Each row is followed by its class number.
[-222  266   66   98 -172 -182  -96   -6 -170 -138 -323  228 -276  -16
 -113   49 -114  -83  106  117 -239   68   48   91  136 -152  -37 -273
 -376 -110  318 -168 -456  225 -175 -124] => 2
[ -40  108  -90  -13    6 -173  -67 -177 -175   58 -105 -200 -190  137
 -282   49  140   82  151  -93 -203 -125   35 -162   40  110   80   63
    0  216  -49  320   71   63  157  -90] => 6
[ 203  145 -175  212   10   70  231 -108 -396  328   68 -192  120  -40
  327    2  194 -200   -6  -25 -104  103 -153 -101  211  342  -55 -452
  -30 -167   93  -33 -132   75 -130    2] => 11
[ 106 -127   -3  -49   28   77  180  -10 -146  215   -9 -277 -125  128
 -191  228   27  -10   83 -144 -151  -30   79   95  -20  -61 -327   38
 -125 -186 -196  -43  101  -68  -13  -14] => 8
[ -78   13 -586 -135   19   23   62 -118  -97  214 -167  -12  -84 -134
 -396  171  402 -159  132  117  139 -213  -19   77  -75  210 -194 -126
  133  179   50  375  -87   49  172  191] => 4
[-128 -153   86   99  220  188  238   17  112  -41   44 -193 -114   60
  -81 -147 -385  229  481   44  109  263  138 -415  -87  -82  -58   69
 -153  243  -57  249 -170    5 -219  -42] => 11
[ 185   63 -141 -315  -78  634   88 -108  -35  368 -106 -126  171  154
  133 -340 -219  171 -130 -238 -258  150 -331 -157 -387  331 -190  167
  -48   47  187   12 -102 -120 -569 -136] => 4
[ 289 -134 -235 -114   57  372 -134 -276  -76  -55  127 -215 -373   26
 -286  -69 -454  155  379 -493  -28  433  251 -198  -73 -234 -518  264
  163  153   59  505  -14  -20  213   15] => 4
[ -83   39 -262  157   25  -33  307 -277  -61   26   57 -298  234   -8
  248 -208   35  -72  210  125  -15  161 -173   13 -193  342  324  101
   90  119 -123   95  -44  316  120 -110] => 11
[-404  454  -49 -159 -261  -44  220  -58  -21  197 -320 -364  153   59
    9  143   45  -61 -176 -223   77 -113  -36 -173    4  344  -32  -86
 -156 -309 -145 -239  -30  105  -63  -87] => 0
[-137  291   50 -229 -123  -71   35  -27 -104   25  -49   30  -27  256
   -1   98   63 -123   46  -43  -81 -112    3  -20  133   73    5    7
  -82 -106   43   35 -200  396   25  -34] => 8
[ -14  149  359 -146 -102 -107 -146 -273  133 -194 -102 -385 -322  301
 -243   75  143 -299 -129  -64 -248 -380 -107  -12  -54  481   29 -158
 -240 -330 -292   25 -261  -93 -106 -289] => 1
[ -44 -128 -112   -6 -113 -211  -86  -80 -202 -116 -391  176 -127  -77
 -351   20 -122  134  161  260  -67 -264  126  191  -61  -47   37 -179
 -213  -53   20  -15 -164   59    6   14] => 6
[-316    3 -192   92  -25  -41   92 -141  -50  -93 -173 -325   72   18
  -93  -12 -295  219  317 -140   17   99  149 -110  220   -8  115   97
  -31  133 -140  109  -88  103  332   96] => 0
[-128 -232  201 -197 -170   40 -294 -188 -201  156 -335   -8  260   64
  102 -240   25   54  -99   93 -207 -598  -93   18  326   -3  116  110
   38  -77 -103 -261 -190  263 -117   59] => 4
[-107 -212 -251   -1   61 -251  446 -282   74  106  243 -123   61  -33
  359  -47 -181    0  156  335   22   19 -202 -308    1   22  -62 -236
  144  -64   23  -68  261  -70 -203   65] => 1
[-251   54  -10  -47  118  -74  261  -43  117  -66  -59   56 -139   71
  108 -104 -239 -148  296  172  -55 -295 -151  169  -14  -65  282   -8
  143   40  477  163 -198  -57 -111  175] => 0
[ 775   46  -83  -46  -27  105  252  259 -114  266  328  -17  534 -102
   70  353 -207 -237 -375   66 -237 -107  -58 -495 -108  221 -101  174
  408   23  190 -365  203 -130 -481  -69] => 8
[ -37 -298  -38 -110  -48   20  380  134   52  127  -55   83  198  141
  201  134  349  -78 -207   22  116  286 -266   89 -278  250   32 -109
  -62   44 -370 -283    2  136 -121  184] => 9
[  86  140 -318  -76  -16  191  148  187 -101  144 -140  128  -35 -135
   15  -57  152  -11 -220  -34  234  111  -34 -231 -144  394 -150   59
  -45  239  -16   17 -138   50  -80  177] => 10
[ -60 -196 -377   62  215  -54  456 -164 -269  176  -63 -391 -314  -26
 -153  157   17  211    3  302 -195 -364  -21 -152  171  231 -113 -227
   -7  144   -6  -28   75 -377 -124  217] => 2
[ 235 -183 -105  -15  -28  166  254   46 -164  134   64   -8 -184   85
   59  159 -219 -225  244 -421   78  159 -110 -370  -98   87  -39 -113
  -14    6  282  396 -206 -136 -344  200] => 0
[-164  -29 -146  242  135 -135  374  127 -120 -309   -2  162 -299  152
 -373   88 -288   12  164  114 -288  295 -236  205 -324   81  482   99
 -165  -52  143  -16  -44 -172 -174  -31] => 8
[-162  219  362  260  -23   85   97  456  237   20  133   13 -109  235
 -175  127 -230 -141   38    3 -372  131  171   98 -161 -354  247   -7
 -412 -114 -462  -19   51   13 -228 -132] => 0
[ -13   53  265  -99  124  113   13 -217   25  116  -32   76  145  296
  -72 -287  204  294   10 -465 -167  -33 -162  174    8  219 -344  171
   40  178  310   86   14   39  344  -53] => 11
[ 107 -182 -114 -213  -70  126   75  -59   13   34 -205 -147  283  137
  120 -137   58   16   51  -84   90 -111 -415   92 -125  430   68   79
   33  -53  125  -98  -16  -76 -174 -144] => 7
[-351  -23  148 -250   90   62  152 -160 -105  -45  -83 -384 -391  337
  -15   37 -239   55  442 -202 -256 -232 -159  177  314  -11  345 -142
 -164  -99  244  250 -211 -157 -133  166] => 7
[ 317 -286   55  -34  148    4  431 -102 -174  192   77 -205 -303  199
  -80   46  -70 -103  254  106 -211 -268  -63 -267 -168  -94 -190  -76
  221  121   -3  214  102  -54 -304   77] => 5
[ 438 -179 -177 -254   96  535  215  245  -14  441   -5  -48  355  327
  277  -19   66  -11  -57   -2  -66    4 -283 -265  104  355 -490  157
  201  140   41 -200 -311  -99 -300  210] => 10
[-221  399  -41 -393 -153   67   94  103  -82   81 -427   14 -374   58
 -110  -69 -191   56 -126  136  -56 -270   15 -382    3   50 -154  219
   37  -75   73 -398  -15   77 -280  334] => 8
[  86  -88 -565   25  -88   68  179  162   -1   68 -116  427 -269   25
 -475   69  286 -204  -74  366   13   22 -285  568 -483   90 -292 -292
 -269 -137   31   69  -42  -13 -221  -73] => 1
[-181 -147 -185  196  -35   55  169 -279  134  214  138 -148  550 -268
   93  -71  285 -324 -314 -228  337  179 -322 -390  -62  772  -13 -181
 -226   -2 -266   77 -203   74 -122 -250] => 9
[-254  209  200 -330  -38  183  -77 -241  217  -62 -118 -347 -426  305
 -118  -41  -41  255  107 -242   96   91  137 -146  -30   11 -349 -355
 -317  -28  -89  290 -208 -141   33  -43] => 10
[-220  148 -101   73  -25  284 -118  -87   24    9   -7   38 -111  105
  -60 -255 -105 -177  146 -285  104  -40  -91  245  175   31  104 -277
 -194 -116    8  469 -158   88  134  -25] => 11
[ 243  103  271  106 -158 -410  161 -222    7  -22  157 -120 -344   69
 -115   50  640 -469   67  -26  199  -22  -68  -92 -235   15  -67 -620
  134  -28 -146  345  185  455  178  -79] => 7
[  60 -141  -78  137 -151 -159    7 -333 -109   25 -239 -202  190  -85
 -352  -90  134  -15 -132   -4 -158 -387 -145  -13 -273  448   92 -220
 -146 -137 -372  -74  207 -159   48 -152] => 11
[  23  310  190  -77  101  -85   22  -71 -154   23  137 -157 -161  191
 -264   86  207  -67  383  -76 -228  255  -57 -296  -36  126   32  -76
  -93   59   35  131  -41  146  -66  -17] => 8
[ 333 -159 -224  136    2  149 -162 -232 -266   65  281    6  149 -403
 -507 -172  -45   -3   61 -165   34 -147  148  310 -329 -235  196   34
  192  294   68  598  344  140  176 -112] => 0
[ -78  123  -62  -57   32 -137 -100 -282  199 -306  -88 -223  -55  -21
 -111   15 -175 -196  193   70   -2 -233  -77 -121   68  284  117  -49
   27   29  201  126 -240 -121   13 -183] => 5
[ 117  -79  179 -410  -82  390 -112  -53  223  -89 -177   17 -185  432
   42 -336 -170  124  125  -79  -91   -3 -140   95 -155   12 -328  344
   -7   67   -2 -128 -363  183  -26  169] => 10
[  79  -29   38   17  -90  142   94  150 -139  175  180  140  376 -121
  268 -163    5   76   91 -104  291  276   24 -278   60 -170  132  186
  205  169   46  -67   50  482    1  330] => 0
[-261  -51 -188   23  -28  -30  -92 -305   31   73 -241 -188 -185 -144
   27 -210  -98 -245   67   72  -37  -86 -118  -63  -59  -18  -21  -56
   41  -69 -131  144   26 -132  -91 -218] => 7
[ 534   56 -470 -194 -380  348 -185  -44   13 -115 -112 -196  183 -431
 -517   88 -468 -187 -292  150  -32  132   47    8 -368  124 -201 -366
 -232   18 -313 -406   99   87 -504 -255] => 8
[-133   18 -112  445   44 -122  184   58 -158  158   67   31 -344 -205
 -396   54  148  -40  156 -160   86  251    8 -236 -190 -121 -122  -19
 -169  -95  121  270   60 -118  -35   55] => 3
[-384   48  -66  318  207  -49  153 -121 -179  139 -228  -68 -511  131
 -486  -68  388  -75   60 -128 -222 -133 -238  379  -10  107  -37    1
 -197  122  388  482 -290  -77   95 -261] => 9
[ 221 -112  205 -279  -19  386 -201 -530  -28  201   36 -394  -94  283
  -72 -450   48   35  284 -353 -114 -268 -309 -191   29  268 -257 -310
 -109   81  168  497 -244  -47 -166  -55] => 10
[-421 -129 -115 -134  172 -277  -55 -520   35 -110   48 -385  -45  -86
 -170  204  246  -14   12   -8  -38 -335 -167   50   72  488  269  -85
 -125 -102   35  166  -37 -459  109  -75] => 9
[  22  -74 -237  -66   80  -30  233   45  144  168   28  -82   15  227
   79  193   89 -145   69  125 -322  -15 -256   33 -281  182  -35  -11
  -10  -46 -100  -12   46 -385 -214   -3] => 3
[  58  385   51 -166   86    7  -27  191  -95  -68   69 -220 -163  269
 -146  376  -97 -306  307 -147 -359  114  168  249  127 -232  167  253
  290    9  -43  131 -102  100  251    4] => 10
[-171 -141 -245 -165   22 -103  270 -347   31   66 -146 -238 -191  -54
 -253  -42  177  210   36 -141 -144  112 -367   42 -446  376 -109  -62
 -185   70  -33 -152  389 -396  -64  131] => 9
[ 109 -218 -161 -122   13 -106  119  -39 -171  177 -115 -193  128 -250
 -150  117  210 -113  -45  371  -63 -303   99   61  -88  124  187  -28
  113  252 -488 -232  162  185  -54  233] => 6
[-101  -63    8  -44  -21   39  -53    8   67  105   12  -27  168  -95
  130   82  -76 -308  -23   60    9 -121  -87   14   88  -43   85 -236
   -7 -178  -22  -47 -163 -109 -289  -40] => 3
[-395   29  247  -53  -67  -37   26 -301   46 -135 -344  -81 -160  -77
 -188 -215  -82  -99  196  -51   94  117 -177   71   50  122  -30 -432
 -238 -126  204  -82 -456  130 -164  -31] => 1
[ 197  115 -126  532 -239   57 -137  378  -84 -112  227  440  320 -220
   58  -73 -278 -171   46   54  186  413  107  119   13 -614  433  200
  205  -49  230   58   18  565  111  -39] => 11
[-352  176  -55 -113  198  -43  -53 -116 -121 -257 -387  -18 -192   77
  -59   63 -211  -94  456  -76  163   -6  137   99  234  141   77 -140
   96  -86  272  353 -502 -125  249  -35] => 11
[ 208 -280 -254 -255    5   91  -94 -152   26 -197 -282  283 -293   98
 -219 -139 -352  234  297 -245   86 -123  117   56  -98  -28 -627   44
  -74  183  173  341  -12 -179  237   51] => 2
[ 130   22  249  -84  -28  -75   26 -238  -31  -97  -35 -257 -223  245
 -177    7 -102   63  256  -70 -275 -289 -137 -235  -12  261   52  -11
 -188 -136  323   69 -227 -152 -169   46] => 8
[  37   37  394 -101   32 -157   -1 -207   49    4  314 -246 -276   42
 -224  301  245 -341   61  143 -101 -152  183 -363 -318   -7  164 -211
  -38  -93 -259  242 -148   -5 -310    4] => 0
[ 284  143 -254 -394  -46  115  -45  188 -100  -24 -224  297   57  -14
   44  100 -130 -150  -43  232 -187 -201   29   33 -195  489  -71  117
 -130   21   -6 -101 -311  -51 -285   51] => 1
[  58   90   -1  124 -331  121 -113  -20  101 -115 -356 -128 -410  331
  -48 -330 -358   33    9 -350 -210 -127 -346   51  155   -6 -255  203
 -227 -271  346 -154  -72   12  -72 -194] => 7
[ -78   17  -26 -161  -89  157 -261   15  -40 -153 -150  361 -270  -24
  -98 -212 -404 -155  295  240 -174   13 -102  217 -161 -516  293  -97
   74  -51  332   26 -198   -2 -364  224] => 0
[-192  358  449 -284 -141  117 -293  227  -30 -127 -342 -123 -198  141
 -199   15 -129    7  221   19   18 -202  207  -15   71 -216  163  163
 -100 -335 -144 -287 -129  159 -135  110] => 11
[ 317  176 -399 -106 -102  283   79  316 -193   18  -50 -120  -81   97
  216  315 -532   -4   64   66 -176  230  -36  -59  241  -64  139  235
  212 -210  422 -346 -229 -176 -292  307] => 6
[-178   32 -142 -134   32  120   94 -199  313  115 -130 -414  112  305
  243   44 -135 -167  260 -218 -132  124 -317 -250  168  345 -146 -174
  -66 -165  -94    5  -87 -425    4   67] => 8
[-222 -110  272  301   45  -64  -83 -312  -37   48 -268 -432 -208 -133
 -394 -344  132 -240  196   56  -86 -647  -88   91  -42  271  215  122
 -354  -85 -128  276 -226   90  -59 -310] => 8
[ 441  129   20   92  -70  415   63   18  115   26   85  122 -252   16
   51 -387 -438 -178  -77 -234    8  302  -51  198 -307 -470 -437   93
  377   83  490  147   30  200 -118 -195] => 0
[ 301 -211 -351 -307 -260  359  -63 -200  -56  136 -109 -899  268    3
    4  400  -94   25 -335  -21  -76 -218 -161 -262  118  287  215 -316
  135  -89 -355 -312  112 -462 -397  117] => 5
[ 108 -106 -314  -95 -317  293 -182  -28  -88  197 -259   27  111   53
  154  -98 -342   -4 -239  101 -219 -266 -157 -106  384  -57 -230 -427
 -195 -158  -70 -400  -98  -60 -389  139] => 11
[ 409  -46 -473 -576  -95  290  -38 -263 -462  148 -181 -340   23 -208
  194   45 -226 -221   13  225 -150 -198 -121  159   16  151   52 -253
  440 -141   -5 -267   56 -121 -343  214] => 7
[ 272   64   38  -35 -222  256 -164  204  -67   55 -278  103  295   38
 -166 -154   -5   92 -186 -277 -119 -275 -158  605  -43  -54  200  179
  105  121  445   53    4  133  120 -118] => 7
[  -1   16 -207 -228    8   88  345 -132 -152 -154 -125   59 -223  130
 -160   31 -178 -122  -16  -18  168 -106 -100  204 -186  217  -81 -100
  176 -222  122   69 -176   46  -29   47] => 5
[ -70    7    3   64    5    2  -59  -61 -150  104   32 -169  198  -10
   94 -125 -113    3  425  -17  -79   14  -65  -55  436 -272  184 -156
  150  142  181  121   10  326   19   26] => 4
[ -54  -60  -90 -242  122   11    6 -210 -256  -94 -155   73 -199   48
 -135   42  -41 -218  -31  -91 -286 -277 -115  305   10  329  100  122
   21  139  265   51 -428  -12 -118   -3] => 0
[ 184  197 -113  -94  -79  195  -66 -350  194  -94  -31 -137   20  -87
  303 -554 -321  227   61  -78  282  310 -113 -406 -300   71 -255  108
  326  132  358  138   69  -19   69 -113] => 10
[ -78  -43   23 -128  -83  156  114  -73   26   34 -347 -277   -5  184
  236 -100 -266  452  168 -187    8  254    9 -310  100  158 -191 -114
 -107  -55  -35  -89 -100 -272   68  259] => 1
[ -41  -49  -32   38   24   27  327 -196  143  -75 -149 -209 -285  123
 -118  -52   15  134 -170  -78  -31  131   47  -86 -223  283 -258   13
  -34  257  -31  121 -249   23  154  -58] => 7
[ 118  -65  101  401 -156  134 -156   88  -55   94  222  -81  239 -241
  426 -210 -345  -18   66 -255  142  322   45 -308  208 -395  333  131
   62  -66   87   94   80   90   -1   94] => 10
[ -85  128 -312 -104  -57  412  216   73 -129   23 -341 -282 -199   13
  -78   21 -479  110 -201 -101 -208  256  -44  -91  -90  114   35   24
  -82  128  -70 -199 -160 -191 -386  -13] => 5
[ -35  202 -110  161 -206  -40  136  122  -11   91 -223   -1   61   15
  -24  -78    2 -134  134  -91    8   28 -287  -78   75   81   66 -188
 -103   -5  300  -78 -130  149  -89   82] => 10
